In the rows, 128 means zero.
Each row of numbers belongs to one of the things below and depends on some of the facts about them. Some rows are named. Which thing is each other row?

How the things are related:
Ψ: refers to; χ: is of sort
fiplok Ψ [skapul,dedel,plirol,treve,trozivik]
klenar Ψ [zugarus,pazuk,grastime,zubriplu]
grefik Ψ [fotul,bigron,kotri,lodrul]
stora Ψ [todrar,rolim]
dedir Ψ [pogral,tromik,plireplok,tolegrol,tratrom]
grofun Ψ [trozivik]
tregesos Ψ [sete,kedunan,grapas,plirol]
lilol Ψ [semo,brabrar]
stibraskal Ψ [kaskiplak,rapu,niste,staflun]
gruska Ψ [grulirik,tolegrol,ludoma,brerel]
paskis Ψ [fotul,funur,lunotran,fimokles,treve]
pleski Ψ [plakis,neles]
brikin Ψ [gakli]
zogrir Ψ [ragifol,nipen,dilis]
viton Ψ [ruzur]
gepanu Ψ [steri,bruneker]
selar Ψ [drifor,plireplok,ristol,drisan]
drevir Ψ [pelur,flutufom]
bibrel Ψ [pazuk,skistu]
reki Ψ [kubru]
tradol Ψ [plefli,stogror,kitim]
zoflu Ψ [grogo]
plubu Ψ [bigron,doske,mekli,skistu,stogror]
tobra Ψ [dezur]
gaki Ψ [flaklor]
tafal Ψ [fotul,rolim,kubru]
tedos Ψ [dedel,zubriplu,grole]
fular Ψ [plipla,tagri,plirol,vovi]
vufas Ψ [skapul,plefam]
nufu Ψ [gudis]
lavi Ψ [pogral,zugarus,bragrodrer]
tregro Ψ [neles]
klobrok Ψ [rapu]
klagir Ψ [kaskiplak]
brapo Ψ [tolegrol]
maka Ψ [funur,mugri,nipen]
susul Ψ [plirol]
klaflos Ψ [dedel]
fabem Ψ [fatrok,grulirik,rolim,bripanek,trozivik]
[vovi,fiplok,kotri,funur,pazuk,gakli,plireplok,grefik,fotul,stora,dedir,skapul,treve,grofun,tregesos,brerel,tratrom,pleski,sete,brikin,staflun,zogrir,viton,plakis,drevir,bragrodrer,dilis,bripanek,plirol,tagri,kubru,mugri,nipen,bibrel,ruzur,stogror,bigron,reki,kedunan,tromik,zoflu,todrar,tobra,pelur,ragifol,gaki,grogo,gragom,tedos,fatrok,flaklor,doske,plipla,vufas,flutufom,pogral,nufu,drisan,tregro,plefam,grapas,rolim,brapo,grole,lodrul,bruneker,niste,klaflos] χ a
[vokla,neles,plefli,zugarus,lilol,stibraskal,paskis,grastime,selar,ludoma,fimokles,tafal,fular,grulirik,lavi,klagir,maka,fabem,dedel] χ c
[klenar,gudis,zubriplu,gruska,brabrar,ristol,mekli,gepanu,kaskiplak,lunotran,tradol,plubu,suflam,steri,dezur,kitim,tolegrol,drifor,klobrok,semo,trozivik,skistu,susul,rapu] χ b

Named rows:
[143 146  80 119  59 110 139  91 137 118 154 145 121 182 139 118 136 185
 123 133 131 140 115 147 159 128 124 139 150  88 118 136 118 163 145 174
 111 110 142 122  83 141 119  82 137  86]: lavi
[122 106 140 118 159 143 117 132 130 124 133 137 121 117 124 119 128 119
 131 121 131 129 116 104 106 139 128 133 118 115 143 130 123  99 131 109
 136 136 119 128 145 121 133 144 134 137]: brerel
[139  98  95  99 150 165 115 135 111 120 125 116 124  57 142 121 133 116
 137 122 125 132 135  81 110 111 139 135 112 139 130 111 125  68 172 100
 138 154 108 132 132 122 133 125 112 114]: grofun
[138 136 126 173 161 106 147 123 115 140 140  73 105  48 160 139 114  94
 117 153 119 154 174 130 158 111 126  92 129 166 115  91 122 209  97 140
 105 140 122 132 122 119 134  97  91  85]: trozivik
[113 135 116 167 134  99 140 158 106 139 102  87 139 152 147 143 122 126
 116 142 119 116 164 198 177 103 128  99 143 184 105 143 152 157 125 110
 105  79 131 123 140 135 132 107 116 110]: plubu
[113 105 135 117 164 148 108 138 126 128 112 132 138 113 130 118 137 132
 133 127 127 121 125 121 117 133 131 124 120 127 140 143 137  60 125  94
 144 122 128 133 152 124 138 135 133 148]: stogror
[117 157 153 191 115 103 133 136 123 148 135 106 134 174 132 154 105  79
 117 137 120 136 149 187 144 141 108 107 146 218 117 106 139 205 103 132
  85 125 141 129 117 102 120 114 118 122]: rapu
[140 163 116 124  80 109 135  86 150 121 151 142 122 144 151 120 142 176
 122 141 141 136 124 143 152 137 126 119 152  87 132 128 112 171 103 193
 105 120 157 132  90 139 128  87 124 111]: vokla
[118  89  96 114 143 152 112 139 112 127 108 132 145 137 118 115 133 142
 135 122 115 126 119 125 125 120 128 143 118 135 123 148 145  46 165  71
 158 116 118 126 143 128 129 125 143 127]: bibrel
[128 146 124 167 117  94 149 147 112 138 121  94 126 147 133 152 112 108
 117 139 120 124 156 176 164 110 126 113 137 174 104 123 140 196 126 135
 101 102 123 122 124 129 122 118 116 104]: gepanu
[110 132 151 173 158  81 150 152 126 127 157  95  84 186 149 136 105  99
 106 130 139 125 140 172 158 136 121  96 142 133 123 133 121 241 118 140
  71  87 113 112 144 118 134 129 122  84]: tolegrol
[141 104 112  95 159 143 116 131 101 116 124 113 158  97  95 144 136 136
 136 134 141  96 112 119 116 118 116 173 123 155 126 130 130  43 147  91
 139 126 121 124 126 133 132 152 142 158]: pleski
[125 120 144 113 145 143 121 133 138 128 116 135 128  99 127 125 133 118
 134 121 130 124 126 103 111 131 137 126 115 109 136 126 128 105 124 124
 145 147 124 136 140 126 131 149 127 144]: treve
[125 117 135 114 154 147 115 133 137 128 121 131 127 101 129 123 134 112
 135 123 131 125 125 100 114 133 132 125 117 112 133 123 126 106 128 114
 146 149 124 136 139 121 133 145 126 138]: skapul
[142 109 134 125 141 149 147 116 116 126 139 135 137  52 116 108 118 135
 133 114 122 159 128  87  82 118 130 141 114 144 153 117 113  97 128 104
 150 156 120 123 141 137 132 128 122 150]: rolim
[142 166  92 116  45 127 122 103 136 119 146 146 139 185 153 131 139 158
 125 127 140 125 122 160 144 135 123 132 160 146 127 121 122 141 155 176
  83 124 155 131  77 126 122  82 122 111]: klagir
[123 149 157 179 130  86 153 135 128 144 123  98 122 130 135 150 111 107
 114 143 122 131 158 172 159 122 126 100 134 154 115 120 136 218  83 155
 104 112 132 128 130 129 125 123 115 118]: lunotran

Rows to name:
No name comes twice in this set of rows, the named rows included.
[123  94  96 111 130 145 129 139 149 124 101 118 156 154 124 125 131 120
 134  96 136 113 119 140 126 124 127 133 118 115 115 138 140 130 180  83
 150 149 122 137 125 125 127 149 143 128] : tedos
[124 111 123 101 124 149 128 152 118 121 101 135 151 114 127 125 133 138
 133 109 129 110 130 126 109 110 143 134 120 141 138 145 137  63 162 103
 137 121 121 127 148 139 133 143 126 154] : grefik
[131 218 119 154 100  93 142 172 117 137 124 108  98 180 127 140 127  90
 125 151 123 119 155 146 178 100 122 105 154 158  78 116 123 249 122 140
 134 114 132 108 125 144 125 132 104 105] : susul
[129 118 152 117 129 140 141 135 131 127 110 141 146  90 120 121 127 137
 132 110 128 127 129 115  95 121 141 129 115 127 149 136 128  94 125 122
 143 136 127 130 149 141 132 148 126 167] : fotul
[139 172  95 119  38 131 117 102 137 121 148 147 144 196 152 134 136 150
 126 125 139 126 120 165 139 140 120 134 163 164 129 117 122 138 158 172
  75 129 158 132  73 118 120  80 122 114] : stibraskal
[159 169  96 114  33 113 175  97 131 113 140 143 146 114 145 115 133 200
 123 116 139 142 136 146 128  99 137 133 152 125 140 131 105 167 145 187
 106 122 152 119  91 167 127  84 112 127] : tafal
[127 107 157 111 133 142 119 131 132 129 113 144 128  95 124 138 129 123
 132 125 122 119 126 103 106 133 148 131 106  98 141 128 136  81 119 148
 135 138 117 139 142 124 123 152 129 147] : funur
[124 105 136 125 149 141 121 121 130 130 132 141 125 126 110 119 125 124
 133 124 121 139 112 104 108 140 124 142 115 111 135 130 128 100 124 107
 151 139 121 128 139 121 126 141 142 137] : bragrodrer
[124 110 140 117 153 145 115 130 132 128 123 135 129 109 123 123 131 118
 133 124 128 128 121 105 110 136 130 131 116 117 138 127 128  95 125 113
 143 141 124 133 140 121 131 143 131 143] : plefam
[158 158 111 111 115  99 131  70 126 114 160 113 150 108 117 144 150 191
 124 163 161 109 114 153 158 131 102 161 158 114 128 124 109 127  83 180
 106 112 164 128  75 147 134 101 137 141] : neles
[143 153 110 123  95 113 136  83 144 116 164 135 110 123 161 114 139 174
 120 139 144 146 126 129 146 135 126 118 150  89 140 123 103 167 111 191
  95 123 149 129  93 137 134  80 117  98] : grulirik
[141 166 123 122  74 107 137  87 152 122 145 143 125 138 153 125 142 177
 122 139 141 133 128 142 151 134 132 116 149  82 135 129 114 169  99 206
 103 120 157 134  91 142 127  92 121 116] : fimokles
[117 107 141 118 156 145 116 138 128 128 110 135 140 110 128 118 135 133
 132 122 128 121 125 122 112 130 133 125 120 127 142 142 135  71 125 101
 144 124 129 132 152 128 137 139 132 153] : bigron
[135 136  96  92 131 155 117 154 136 121 108 121 125 106 137 121 142 103
 140 115 136 113 133  93 126 110 137 123 122 116 110 119 123 127 174 103
 156 161 119 132 129 131 134 147 114 122] : fiplok

The same things again, as new rows of numbers:
Some rows with their names:
[124 125 103 127 142 119 152 127 175 137 123 120 129 146 118 135 112 131
 121 146 130 119 123 132 111 118 135 113 148 139 114 114 166]: drisan
[127 151 107 123 152 126 151 101 167 129 130  92 147 110 119 128 121 139
 131 139  98 124 144 125 124 109 140 116 128 121 116 134 122]: vufas
[117 133  97 129 145 110 145 134 174 136 123 112 131 126 121 132 111 135
 117 143 124 124 117 138 113 123 137 110 145 140 115 101 169]: lodrul
[143  57 167 148 105 121  85 119  81 111 127 133  97 134 160 124 128 171
 121 117 157 145 139  85 130 151  79 155  92 102 186 166 140]: ludoma
[128 133 172 121  99 136 104 168  49 120 135 173 126 128 124 132 152  71
 129 105 159 132  87 156 168 154 145 148 129 145 121 121  93]: brabrar
[106 147  91 128 142 101 135 126 172 139 130  87 129  94 119 124 106 134
 108 143 130 116 109 139 120 123 132 110 132 132 107 105 168]: stogror
[149 169 113 121 151 135 151 107 149 128 104  98 143 137 140 151 131 135
 163 154  86 123 146  94 117  82 137 124 133 114 118 122 112]: zogrir
[129 119 106 128 144 119 154 126 175 138 128 122 130 148 122 136 112 131
 117 146 136 125 121 136 110 119 136 114 144 141 106 119 169]: tratrom
[122 127 101 127 146 108 150 125 175 129 124 106 138 139 113 140 109 136
 120 144 118 120 117 128 119 122 143 109 149 139 130 111 168]: treve
[131 159 106 124 149 134 147 108 163 134 125 104 139 115 129 127 126 136
 138 141  99 125 149 125 114 103 135 118 129 122 105 126 120]: brikin
[128 120 106 127 147 116 153 129 178 135 129 117 132 137 121 136 106 131
 112 147 141 127 121 136 114 121 137 116 144 138 105 123 172]: brerel
[116 114 167 126  71 158 106 160  57 130 135 180 120 161 123 109 162  62
 125 106 146 124  76 156 172 156 148 128 125 149 129 121  79]: zubriplu
[137  65 162 147  99 123  82 118  78 113 120 134  96 137 157 122 132 171
 130 115 146 136 142  81 128 149  78 150  96 101 197 155 132]: vokla
[109 106 107 137 143 138 155  90 183 129 131  89 146 136 122 102 135 133
 126 147  71 134 116 135 136 123 155  92 125 136 121 127 107]: klaflos
[123 132 101 126 140 120 150 126 173 137 121 118 129 140 118 136 112 131
 124 147 127 116 125 128 112 118 135 113 149 136 117 113 161]: grogo
[130 158 105 124 150 135 148 108 163 135 125 104 140 116 129 127 126 137
 138 141 100 126 148 124 114 104 134 118 129 121 105 126 119]: gaki
[120 129 104 134 143 118 152 120 180 131 123 118 128 135 115 130 102 121
 125 153 132 123 137 133 110 134 138 115 158 150 119 116 167]: staflun

Rows to name:
No name comes twice in this set of rows, the named rows included.
[117 141 165 123  98 125  97 168  48 123 140 157 126 104 124 125 148  72
 119 101 162 132  79 163 172 158 142 145 121 143 117 117  97] : mekli
[134 136 106 125 142 116 151 127 167 131 110 113 131 152 125 149 113 131
 136 152 119 116 121 113 114 108 137 115 152 134 125 107 161] : mugri
[116 113 112 119 160 128 156 140 181 132 115 129 111 125 107 135 130 140
 120 147 127 105 126 137 109 120 133 111 158 127  98 115 148] : plakis
[130  71 158 149 101 114  76 118  76 115 123 119  95 116 157 119 130 171
 124 116 148 136 134  86 133 151  77 150  90  99 193 152 135] : plefli
[154 135 191 120 130 146 113 153  49 115 157 160 148  93 146 126 156  81
 122 101 164 172 105 168 175 141 147 168  92 132  74 167  66] : gruska
[115 144  88 131 151 110 141 160 171 134 119 124 138 125 134 135 110 144
 122 132 108 141 120 146 108 121 143 105 151 144 119  84 172] : fotul
[166 108 173 144 114 134  81 100  48 104  97 111 111 131 186 143 154 176
 176 127  95 147 160  42 133 109  82 161  80  79 202 156  80] : maka
[130 173  94 117 139 158 152 145 175 135 132 132 145 125 126 120 106 148
 129 121 112 130 169 137 109 107 136 114 145 111 118 137 135] : stora
[133 157 102 119 159  96 142  83 149 138 146 114 159 123 100 140 136 151
 133 113  95 117 157 135 101 108 129 131 119 137 120 115 125] : tregesos
[108 144  86 122 101 141 141 121 171 156 126 118 119 157 115 113 113 122
 116 139 130  92 120 126 111 110 125  98 137 126 121 112 155] : pazuk

The same things again, as new rows of numbers:
Named rows:
[118 137 129 132 147 166 118  90 141 126  87 133 135 106 169 142 128 128
 151 141 120 150  90 181 145 101 148 102 129  59 115 126 154 113 129]: mekli
[135 158 109 115 110 116 132 122 107 108 117 140 143 122 107 118  98 116
 138 152 136 123 160 113 116 116 135 126 135 137 120 126 127 169 132]: grefik
[140 151 136 127 127 124 140 118 113 111 124 108 163 128 113 130 114 125
 128 148 139 116 132 121 133 147 142 127 136 119 142 137 125 154 131]: lodrul
[143 122 111 129 128 115 193 111 154 136 120  98 157 204  92  66 129 112
 123 127 129 111 140 135  92 100 115  93 123 128 110 177 111 145 156]: brapo
[113 118 135 150 127  72 101 139  91 143  60 138 177 118 116 135 138 142
 162 120 127 135 115 162 129 100 140  90 155  67 154 148 107  84 141]: zugarus
[173 108 167 111  99  91 162 137  81  96 159 104 133 125 113  94 162 173
 144  98 124 151 173 135 108 135 153 112 117 120 101 127 152 157 118]: klaflos
[115 191 142 121 128 126 124 107 126 138 130 130 145 145 112 141 109 130
 116 162 131 148 167 122 132 152 150 121 137 136 120 131  92 166 145]: rolim
[ 97 170 163 153 152  84  97 119 115 194  62 158 149 162 117 147 154 164
 127 110 111 201 187 155 125 115 157  82 145  91 121 146  57 100 157]: fabem
[109 130 156 153 153  90 113 125 110 172  49 138 178 153 122 143 143 154
 143 119 116 144 133 157 131 119 150  84 148  81 147 152  78  90 149]: grulirik
[136 165 152 132 134 126 140 112 124 123 134  99 160 141 112 135 126 131
 117 143 139 136 138 128 137 157 147 122 135 116 140 143 112 149 137]: fatrok
[131 166 144 128 131 125 137 114 121 121 129 108 159 137 112 136 117 127
 121 150 139 132 142 123 135 152 145 124 135 121 137 137 114 154 137]: todrar
[155 152 134 141 134 134 146 112 112 109 116 100 165 127 111 127 118 121
 126 133 138 122 132 116 137 152 135 130 129 110 151 146 124 153 132]: grapas
[143 150 141 130 130 124 145 118 117 112 126 100 164 134 112 128 123 126
 124 140 140 121 132 123 132 147 142 125 133 115 143 141 125 150 132]: gragom
[189 136  94 174 158 201 131  69 121 122  38 148 115  95 159 108 133 122
 155  74 104 184 144 144 132  85 115 117  91  51 113 147 158 138 131]: susul
[157 148 155 134 131 127 148 116 109 113 131  97 158 132 114 126 135 141
 125 125 132 136 145 123 134 159 144 125 125 112 138 142 123 154 131]: skapul
[134  88 134 124 145  87 127 145  79 142  16 170 170 129 127 129 126 156
 167 110 110 103 152 135 109  91 154  93 139 112 137 121 114 114 119]: maka
[126 165 122 108 119 127 129 115 111 119 111 145 147 129 115 133  89 123
 134 167 128 114 161 112 123 136 143 124 137 149 121 121 110 177 134]: kubru

Name these rows:
No name comes twice in this set of rows, the named rows included.
[156 148 142 132 128 119 152 120 110 113 129 106 147 136 108 114 136 135
 123 116 136 147 161 120 121 136 141 124 123 117 125 140 130 155 130] : vufas
[142 146 143 131 134 125 155 113 128 120 127  95 166 151 110 120 124 125
 123 143 136 117 127 129 130 147 139 119 132 116 140 151 117 147 139] : brerel
[154 125 142 113 132 127 159 123 106 104 109 111 166 133 118 124 113 132
 135 142 131  90 134 116 124 145 148 125 130 134 138 128 134 163 120] : nipen
[124 114 142 120 127 146 123 101 125 115 108 128 127 100 171 130 146 147
 163 132 115 154  92 191 136  99 152  95 127  58 102 121 168 110 124] : zubriplu
[144 122 111 130 124 113 184 114 149 129 124  94 158 193  94  72 127 111
 126 131 131 108 131 137  97 104 116  97 125 123 116 174 116 144 153] : dedir
[155 124 131 111 130 121 163 127 107 104 108 119 156 137 113 111 116 128
 134 132 133 102 152 113 112 125 144 122 126 138 127 126 140 164 119] : zogrir
[125 124 139 121 153 172 128  90 135 128  74 140 135 112 176 142 126 141
 154 139 109 136  98 175 141 110 156 100 123  75 110 116 153 124 125] : lunotran
[148  77 191 130 118  62 122 150  54 135  78 137 161 113 132 127 177 205
 175  84 102 147 149 166 121 126 165  83 137  79 127 127 119  98 123] : dedel
[128 165 108 109 115 119 133 119 112 120 111 152 138 134 107 118  95 118
 134 154 132 128 178 109 111 114 139 123 133 152 108 120 118 178 133] : reki
[142 186 162 142 134 118 142 107 124 140 151 103 134 155 106 124 154 146
 103 112 134 197 189 128 126 148 148 117 123 112 114 148 102 151 144] : grofun
[115 128 106 127 107 125 111 106 128 109 122 136 113  94 154 111 142 124
 167 129 130 175  97 195 124  59 135  94 131  47  92 130 178 104 131] : klenar

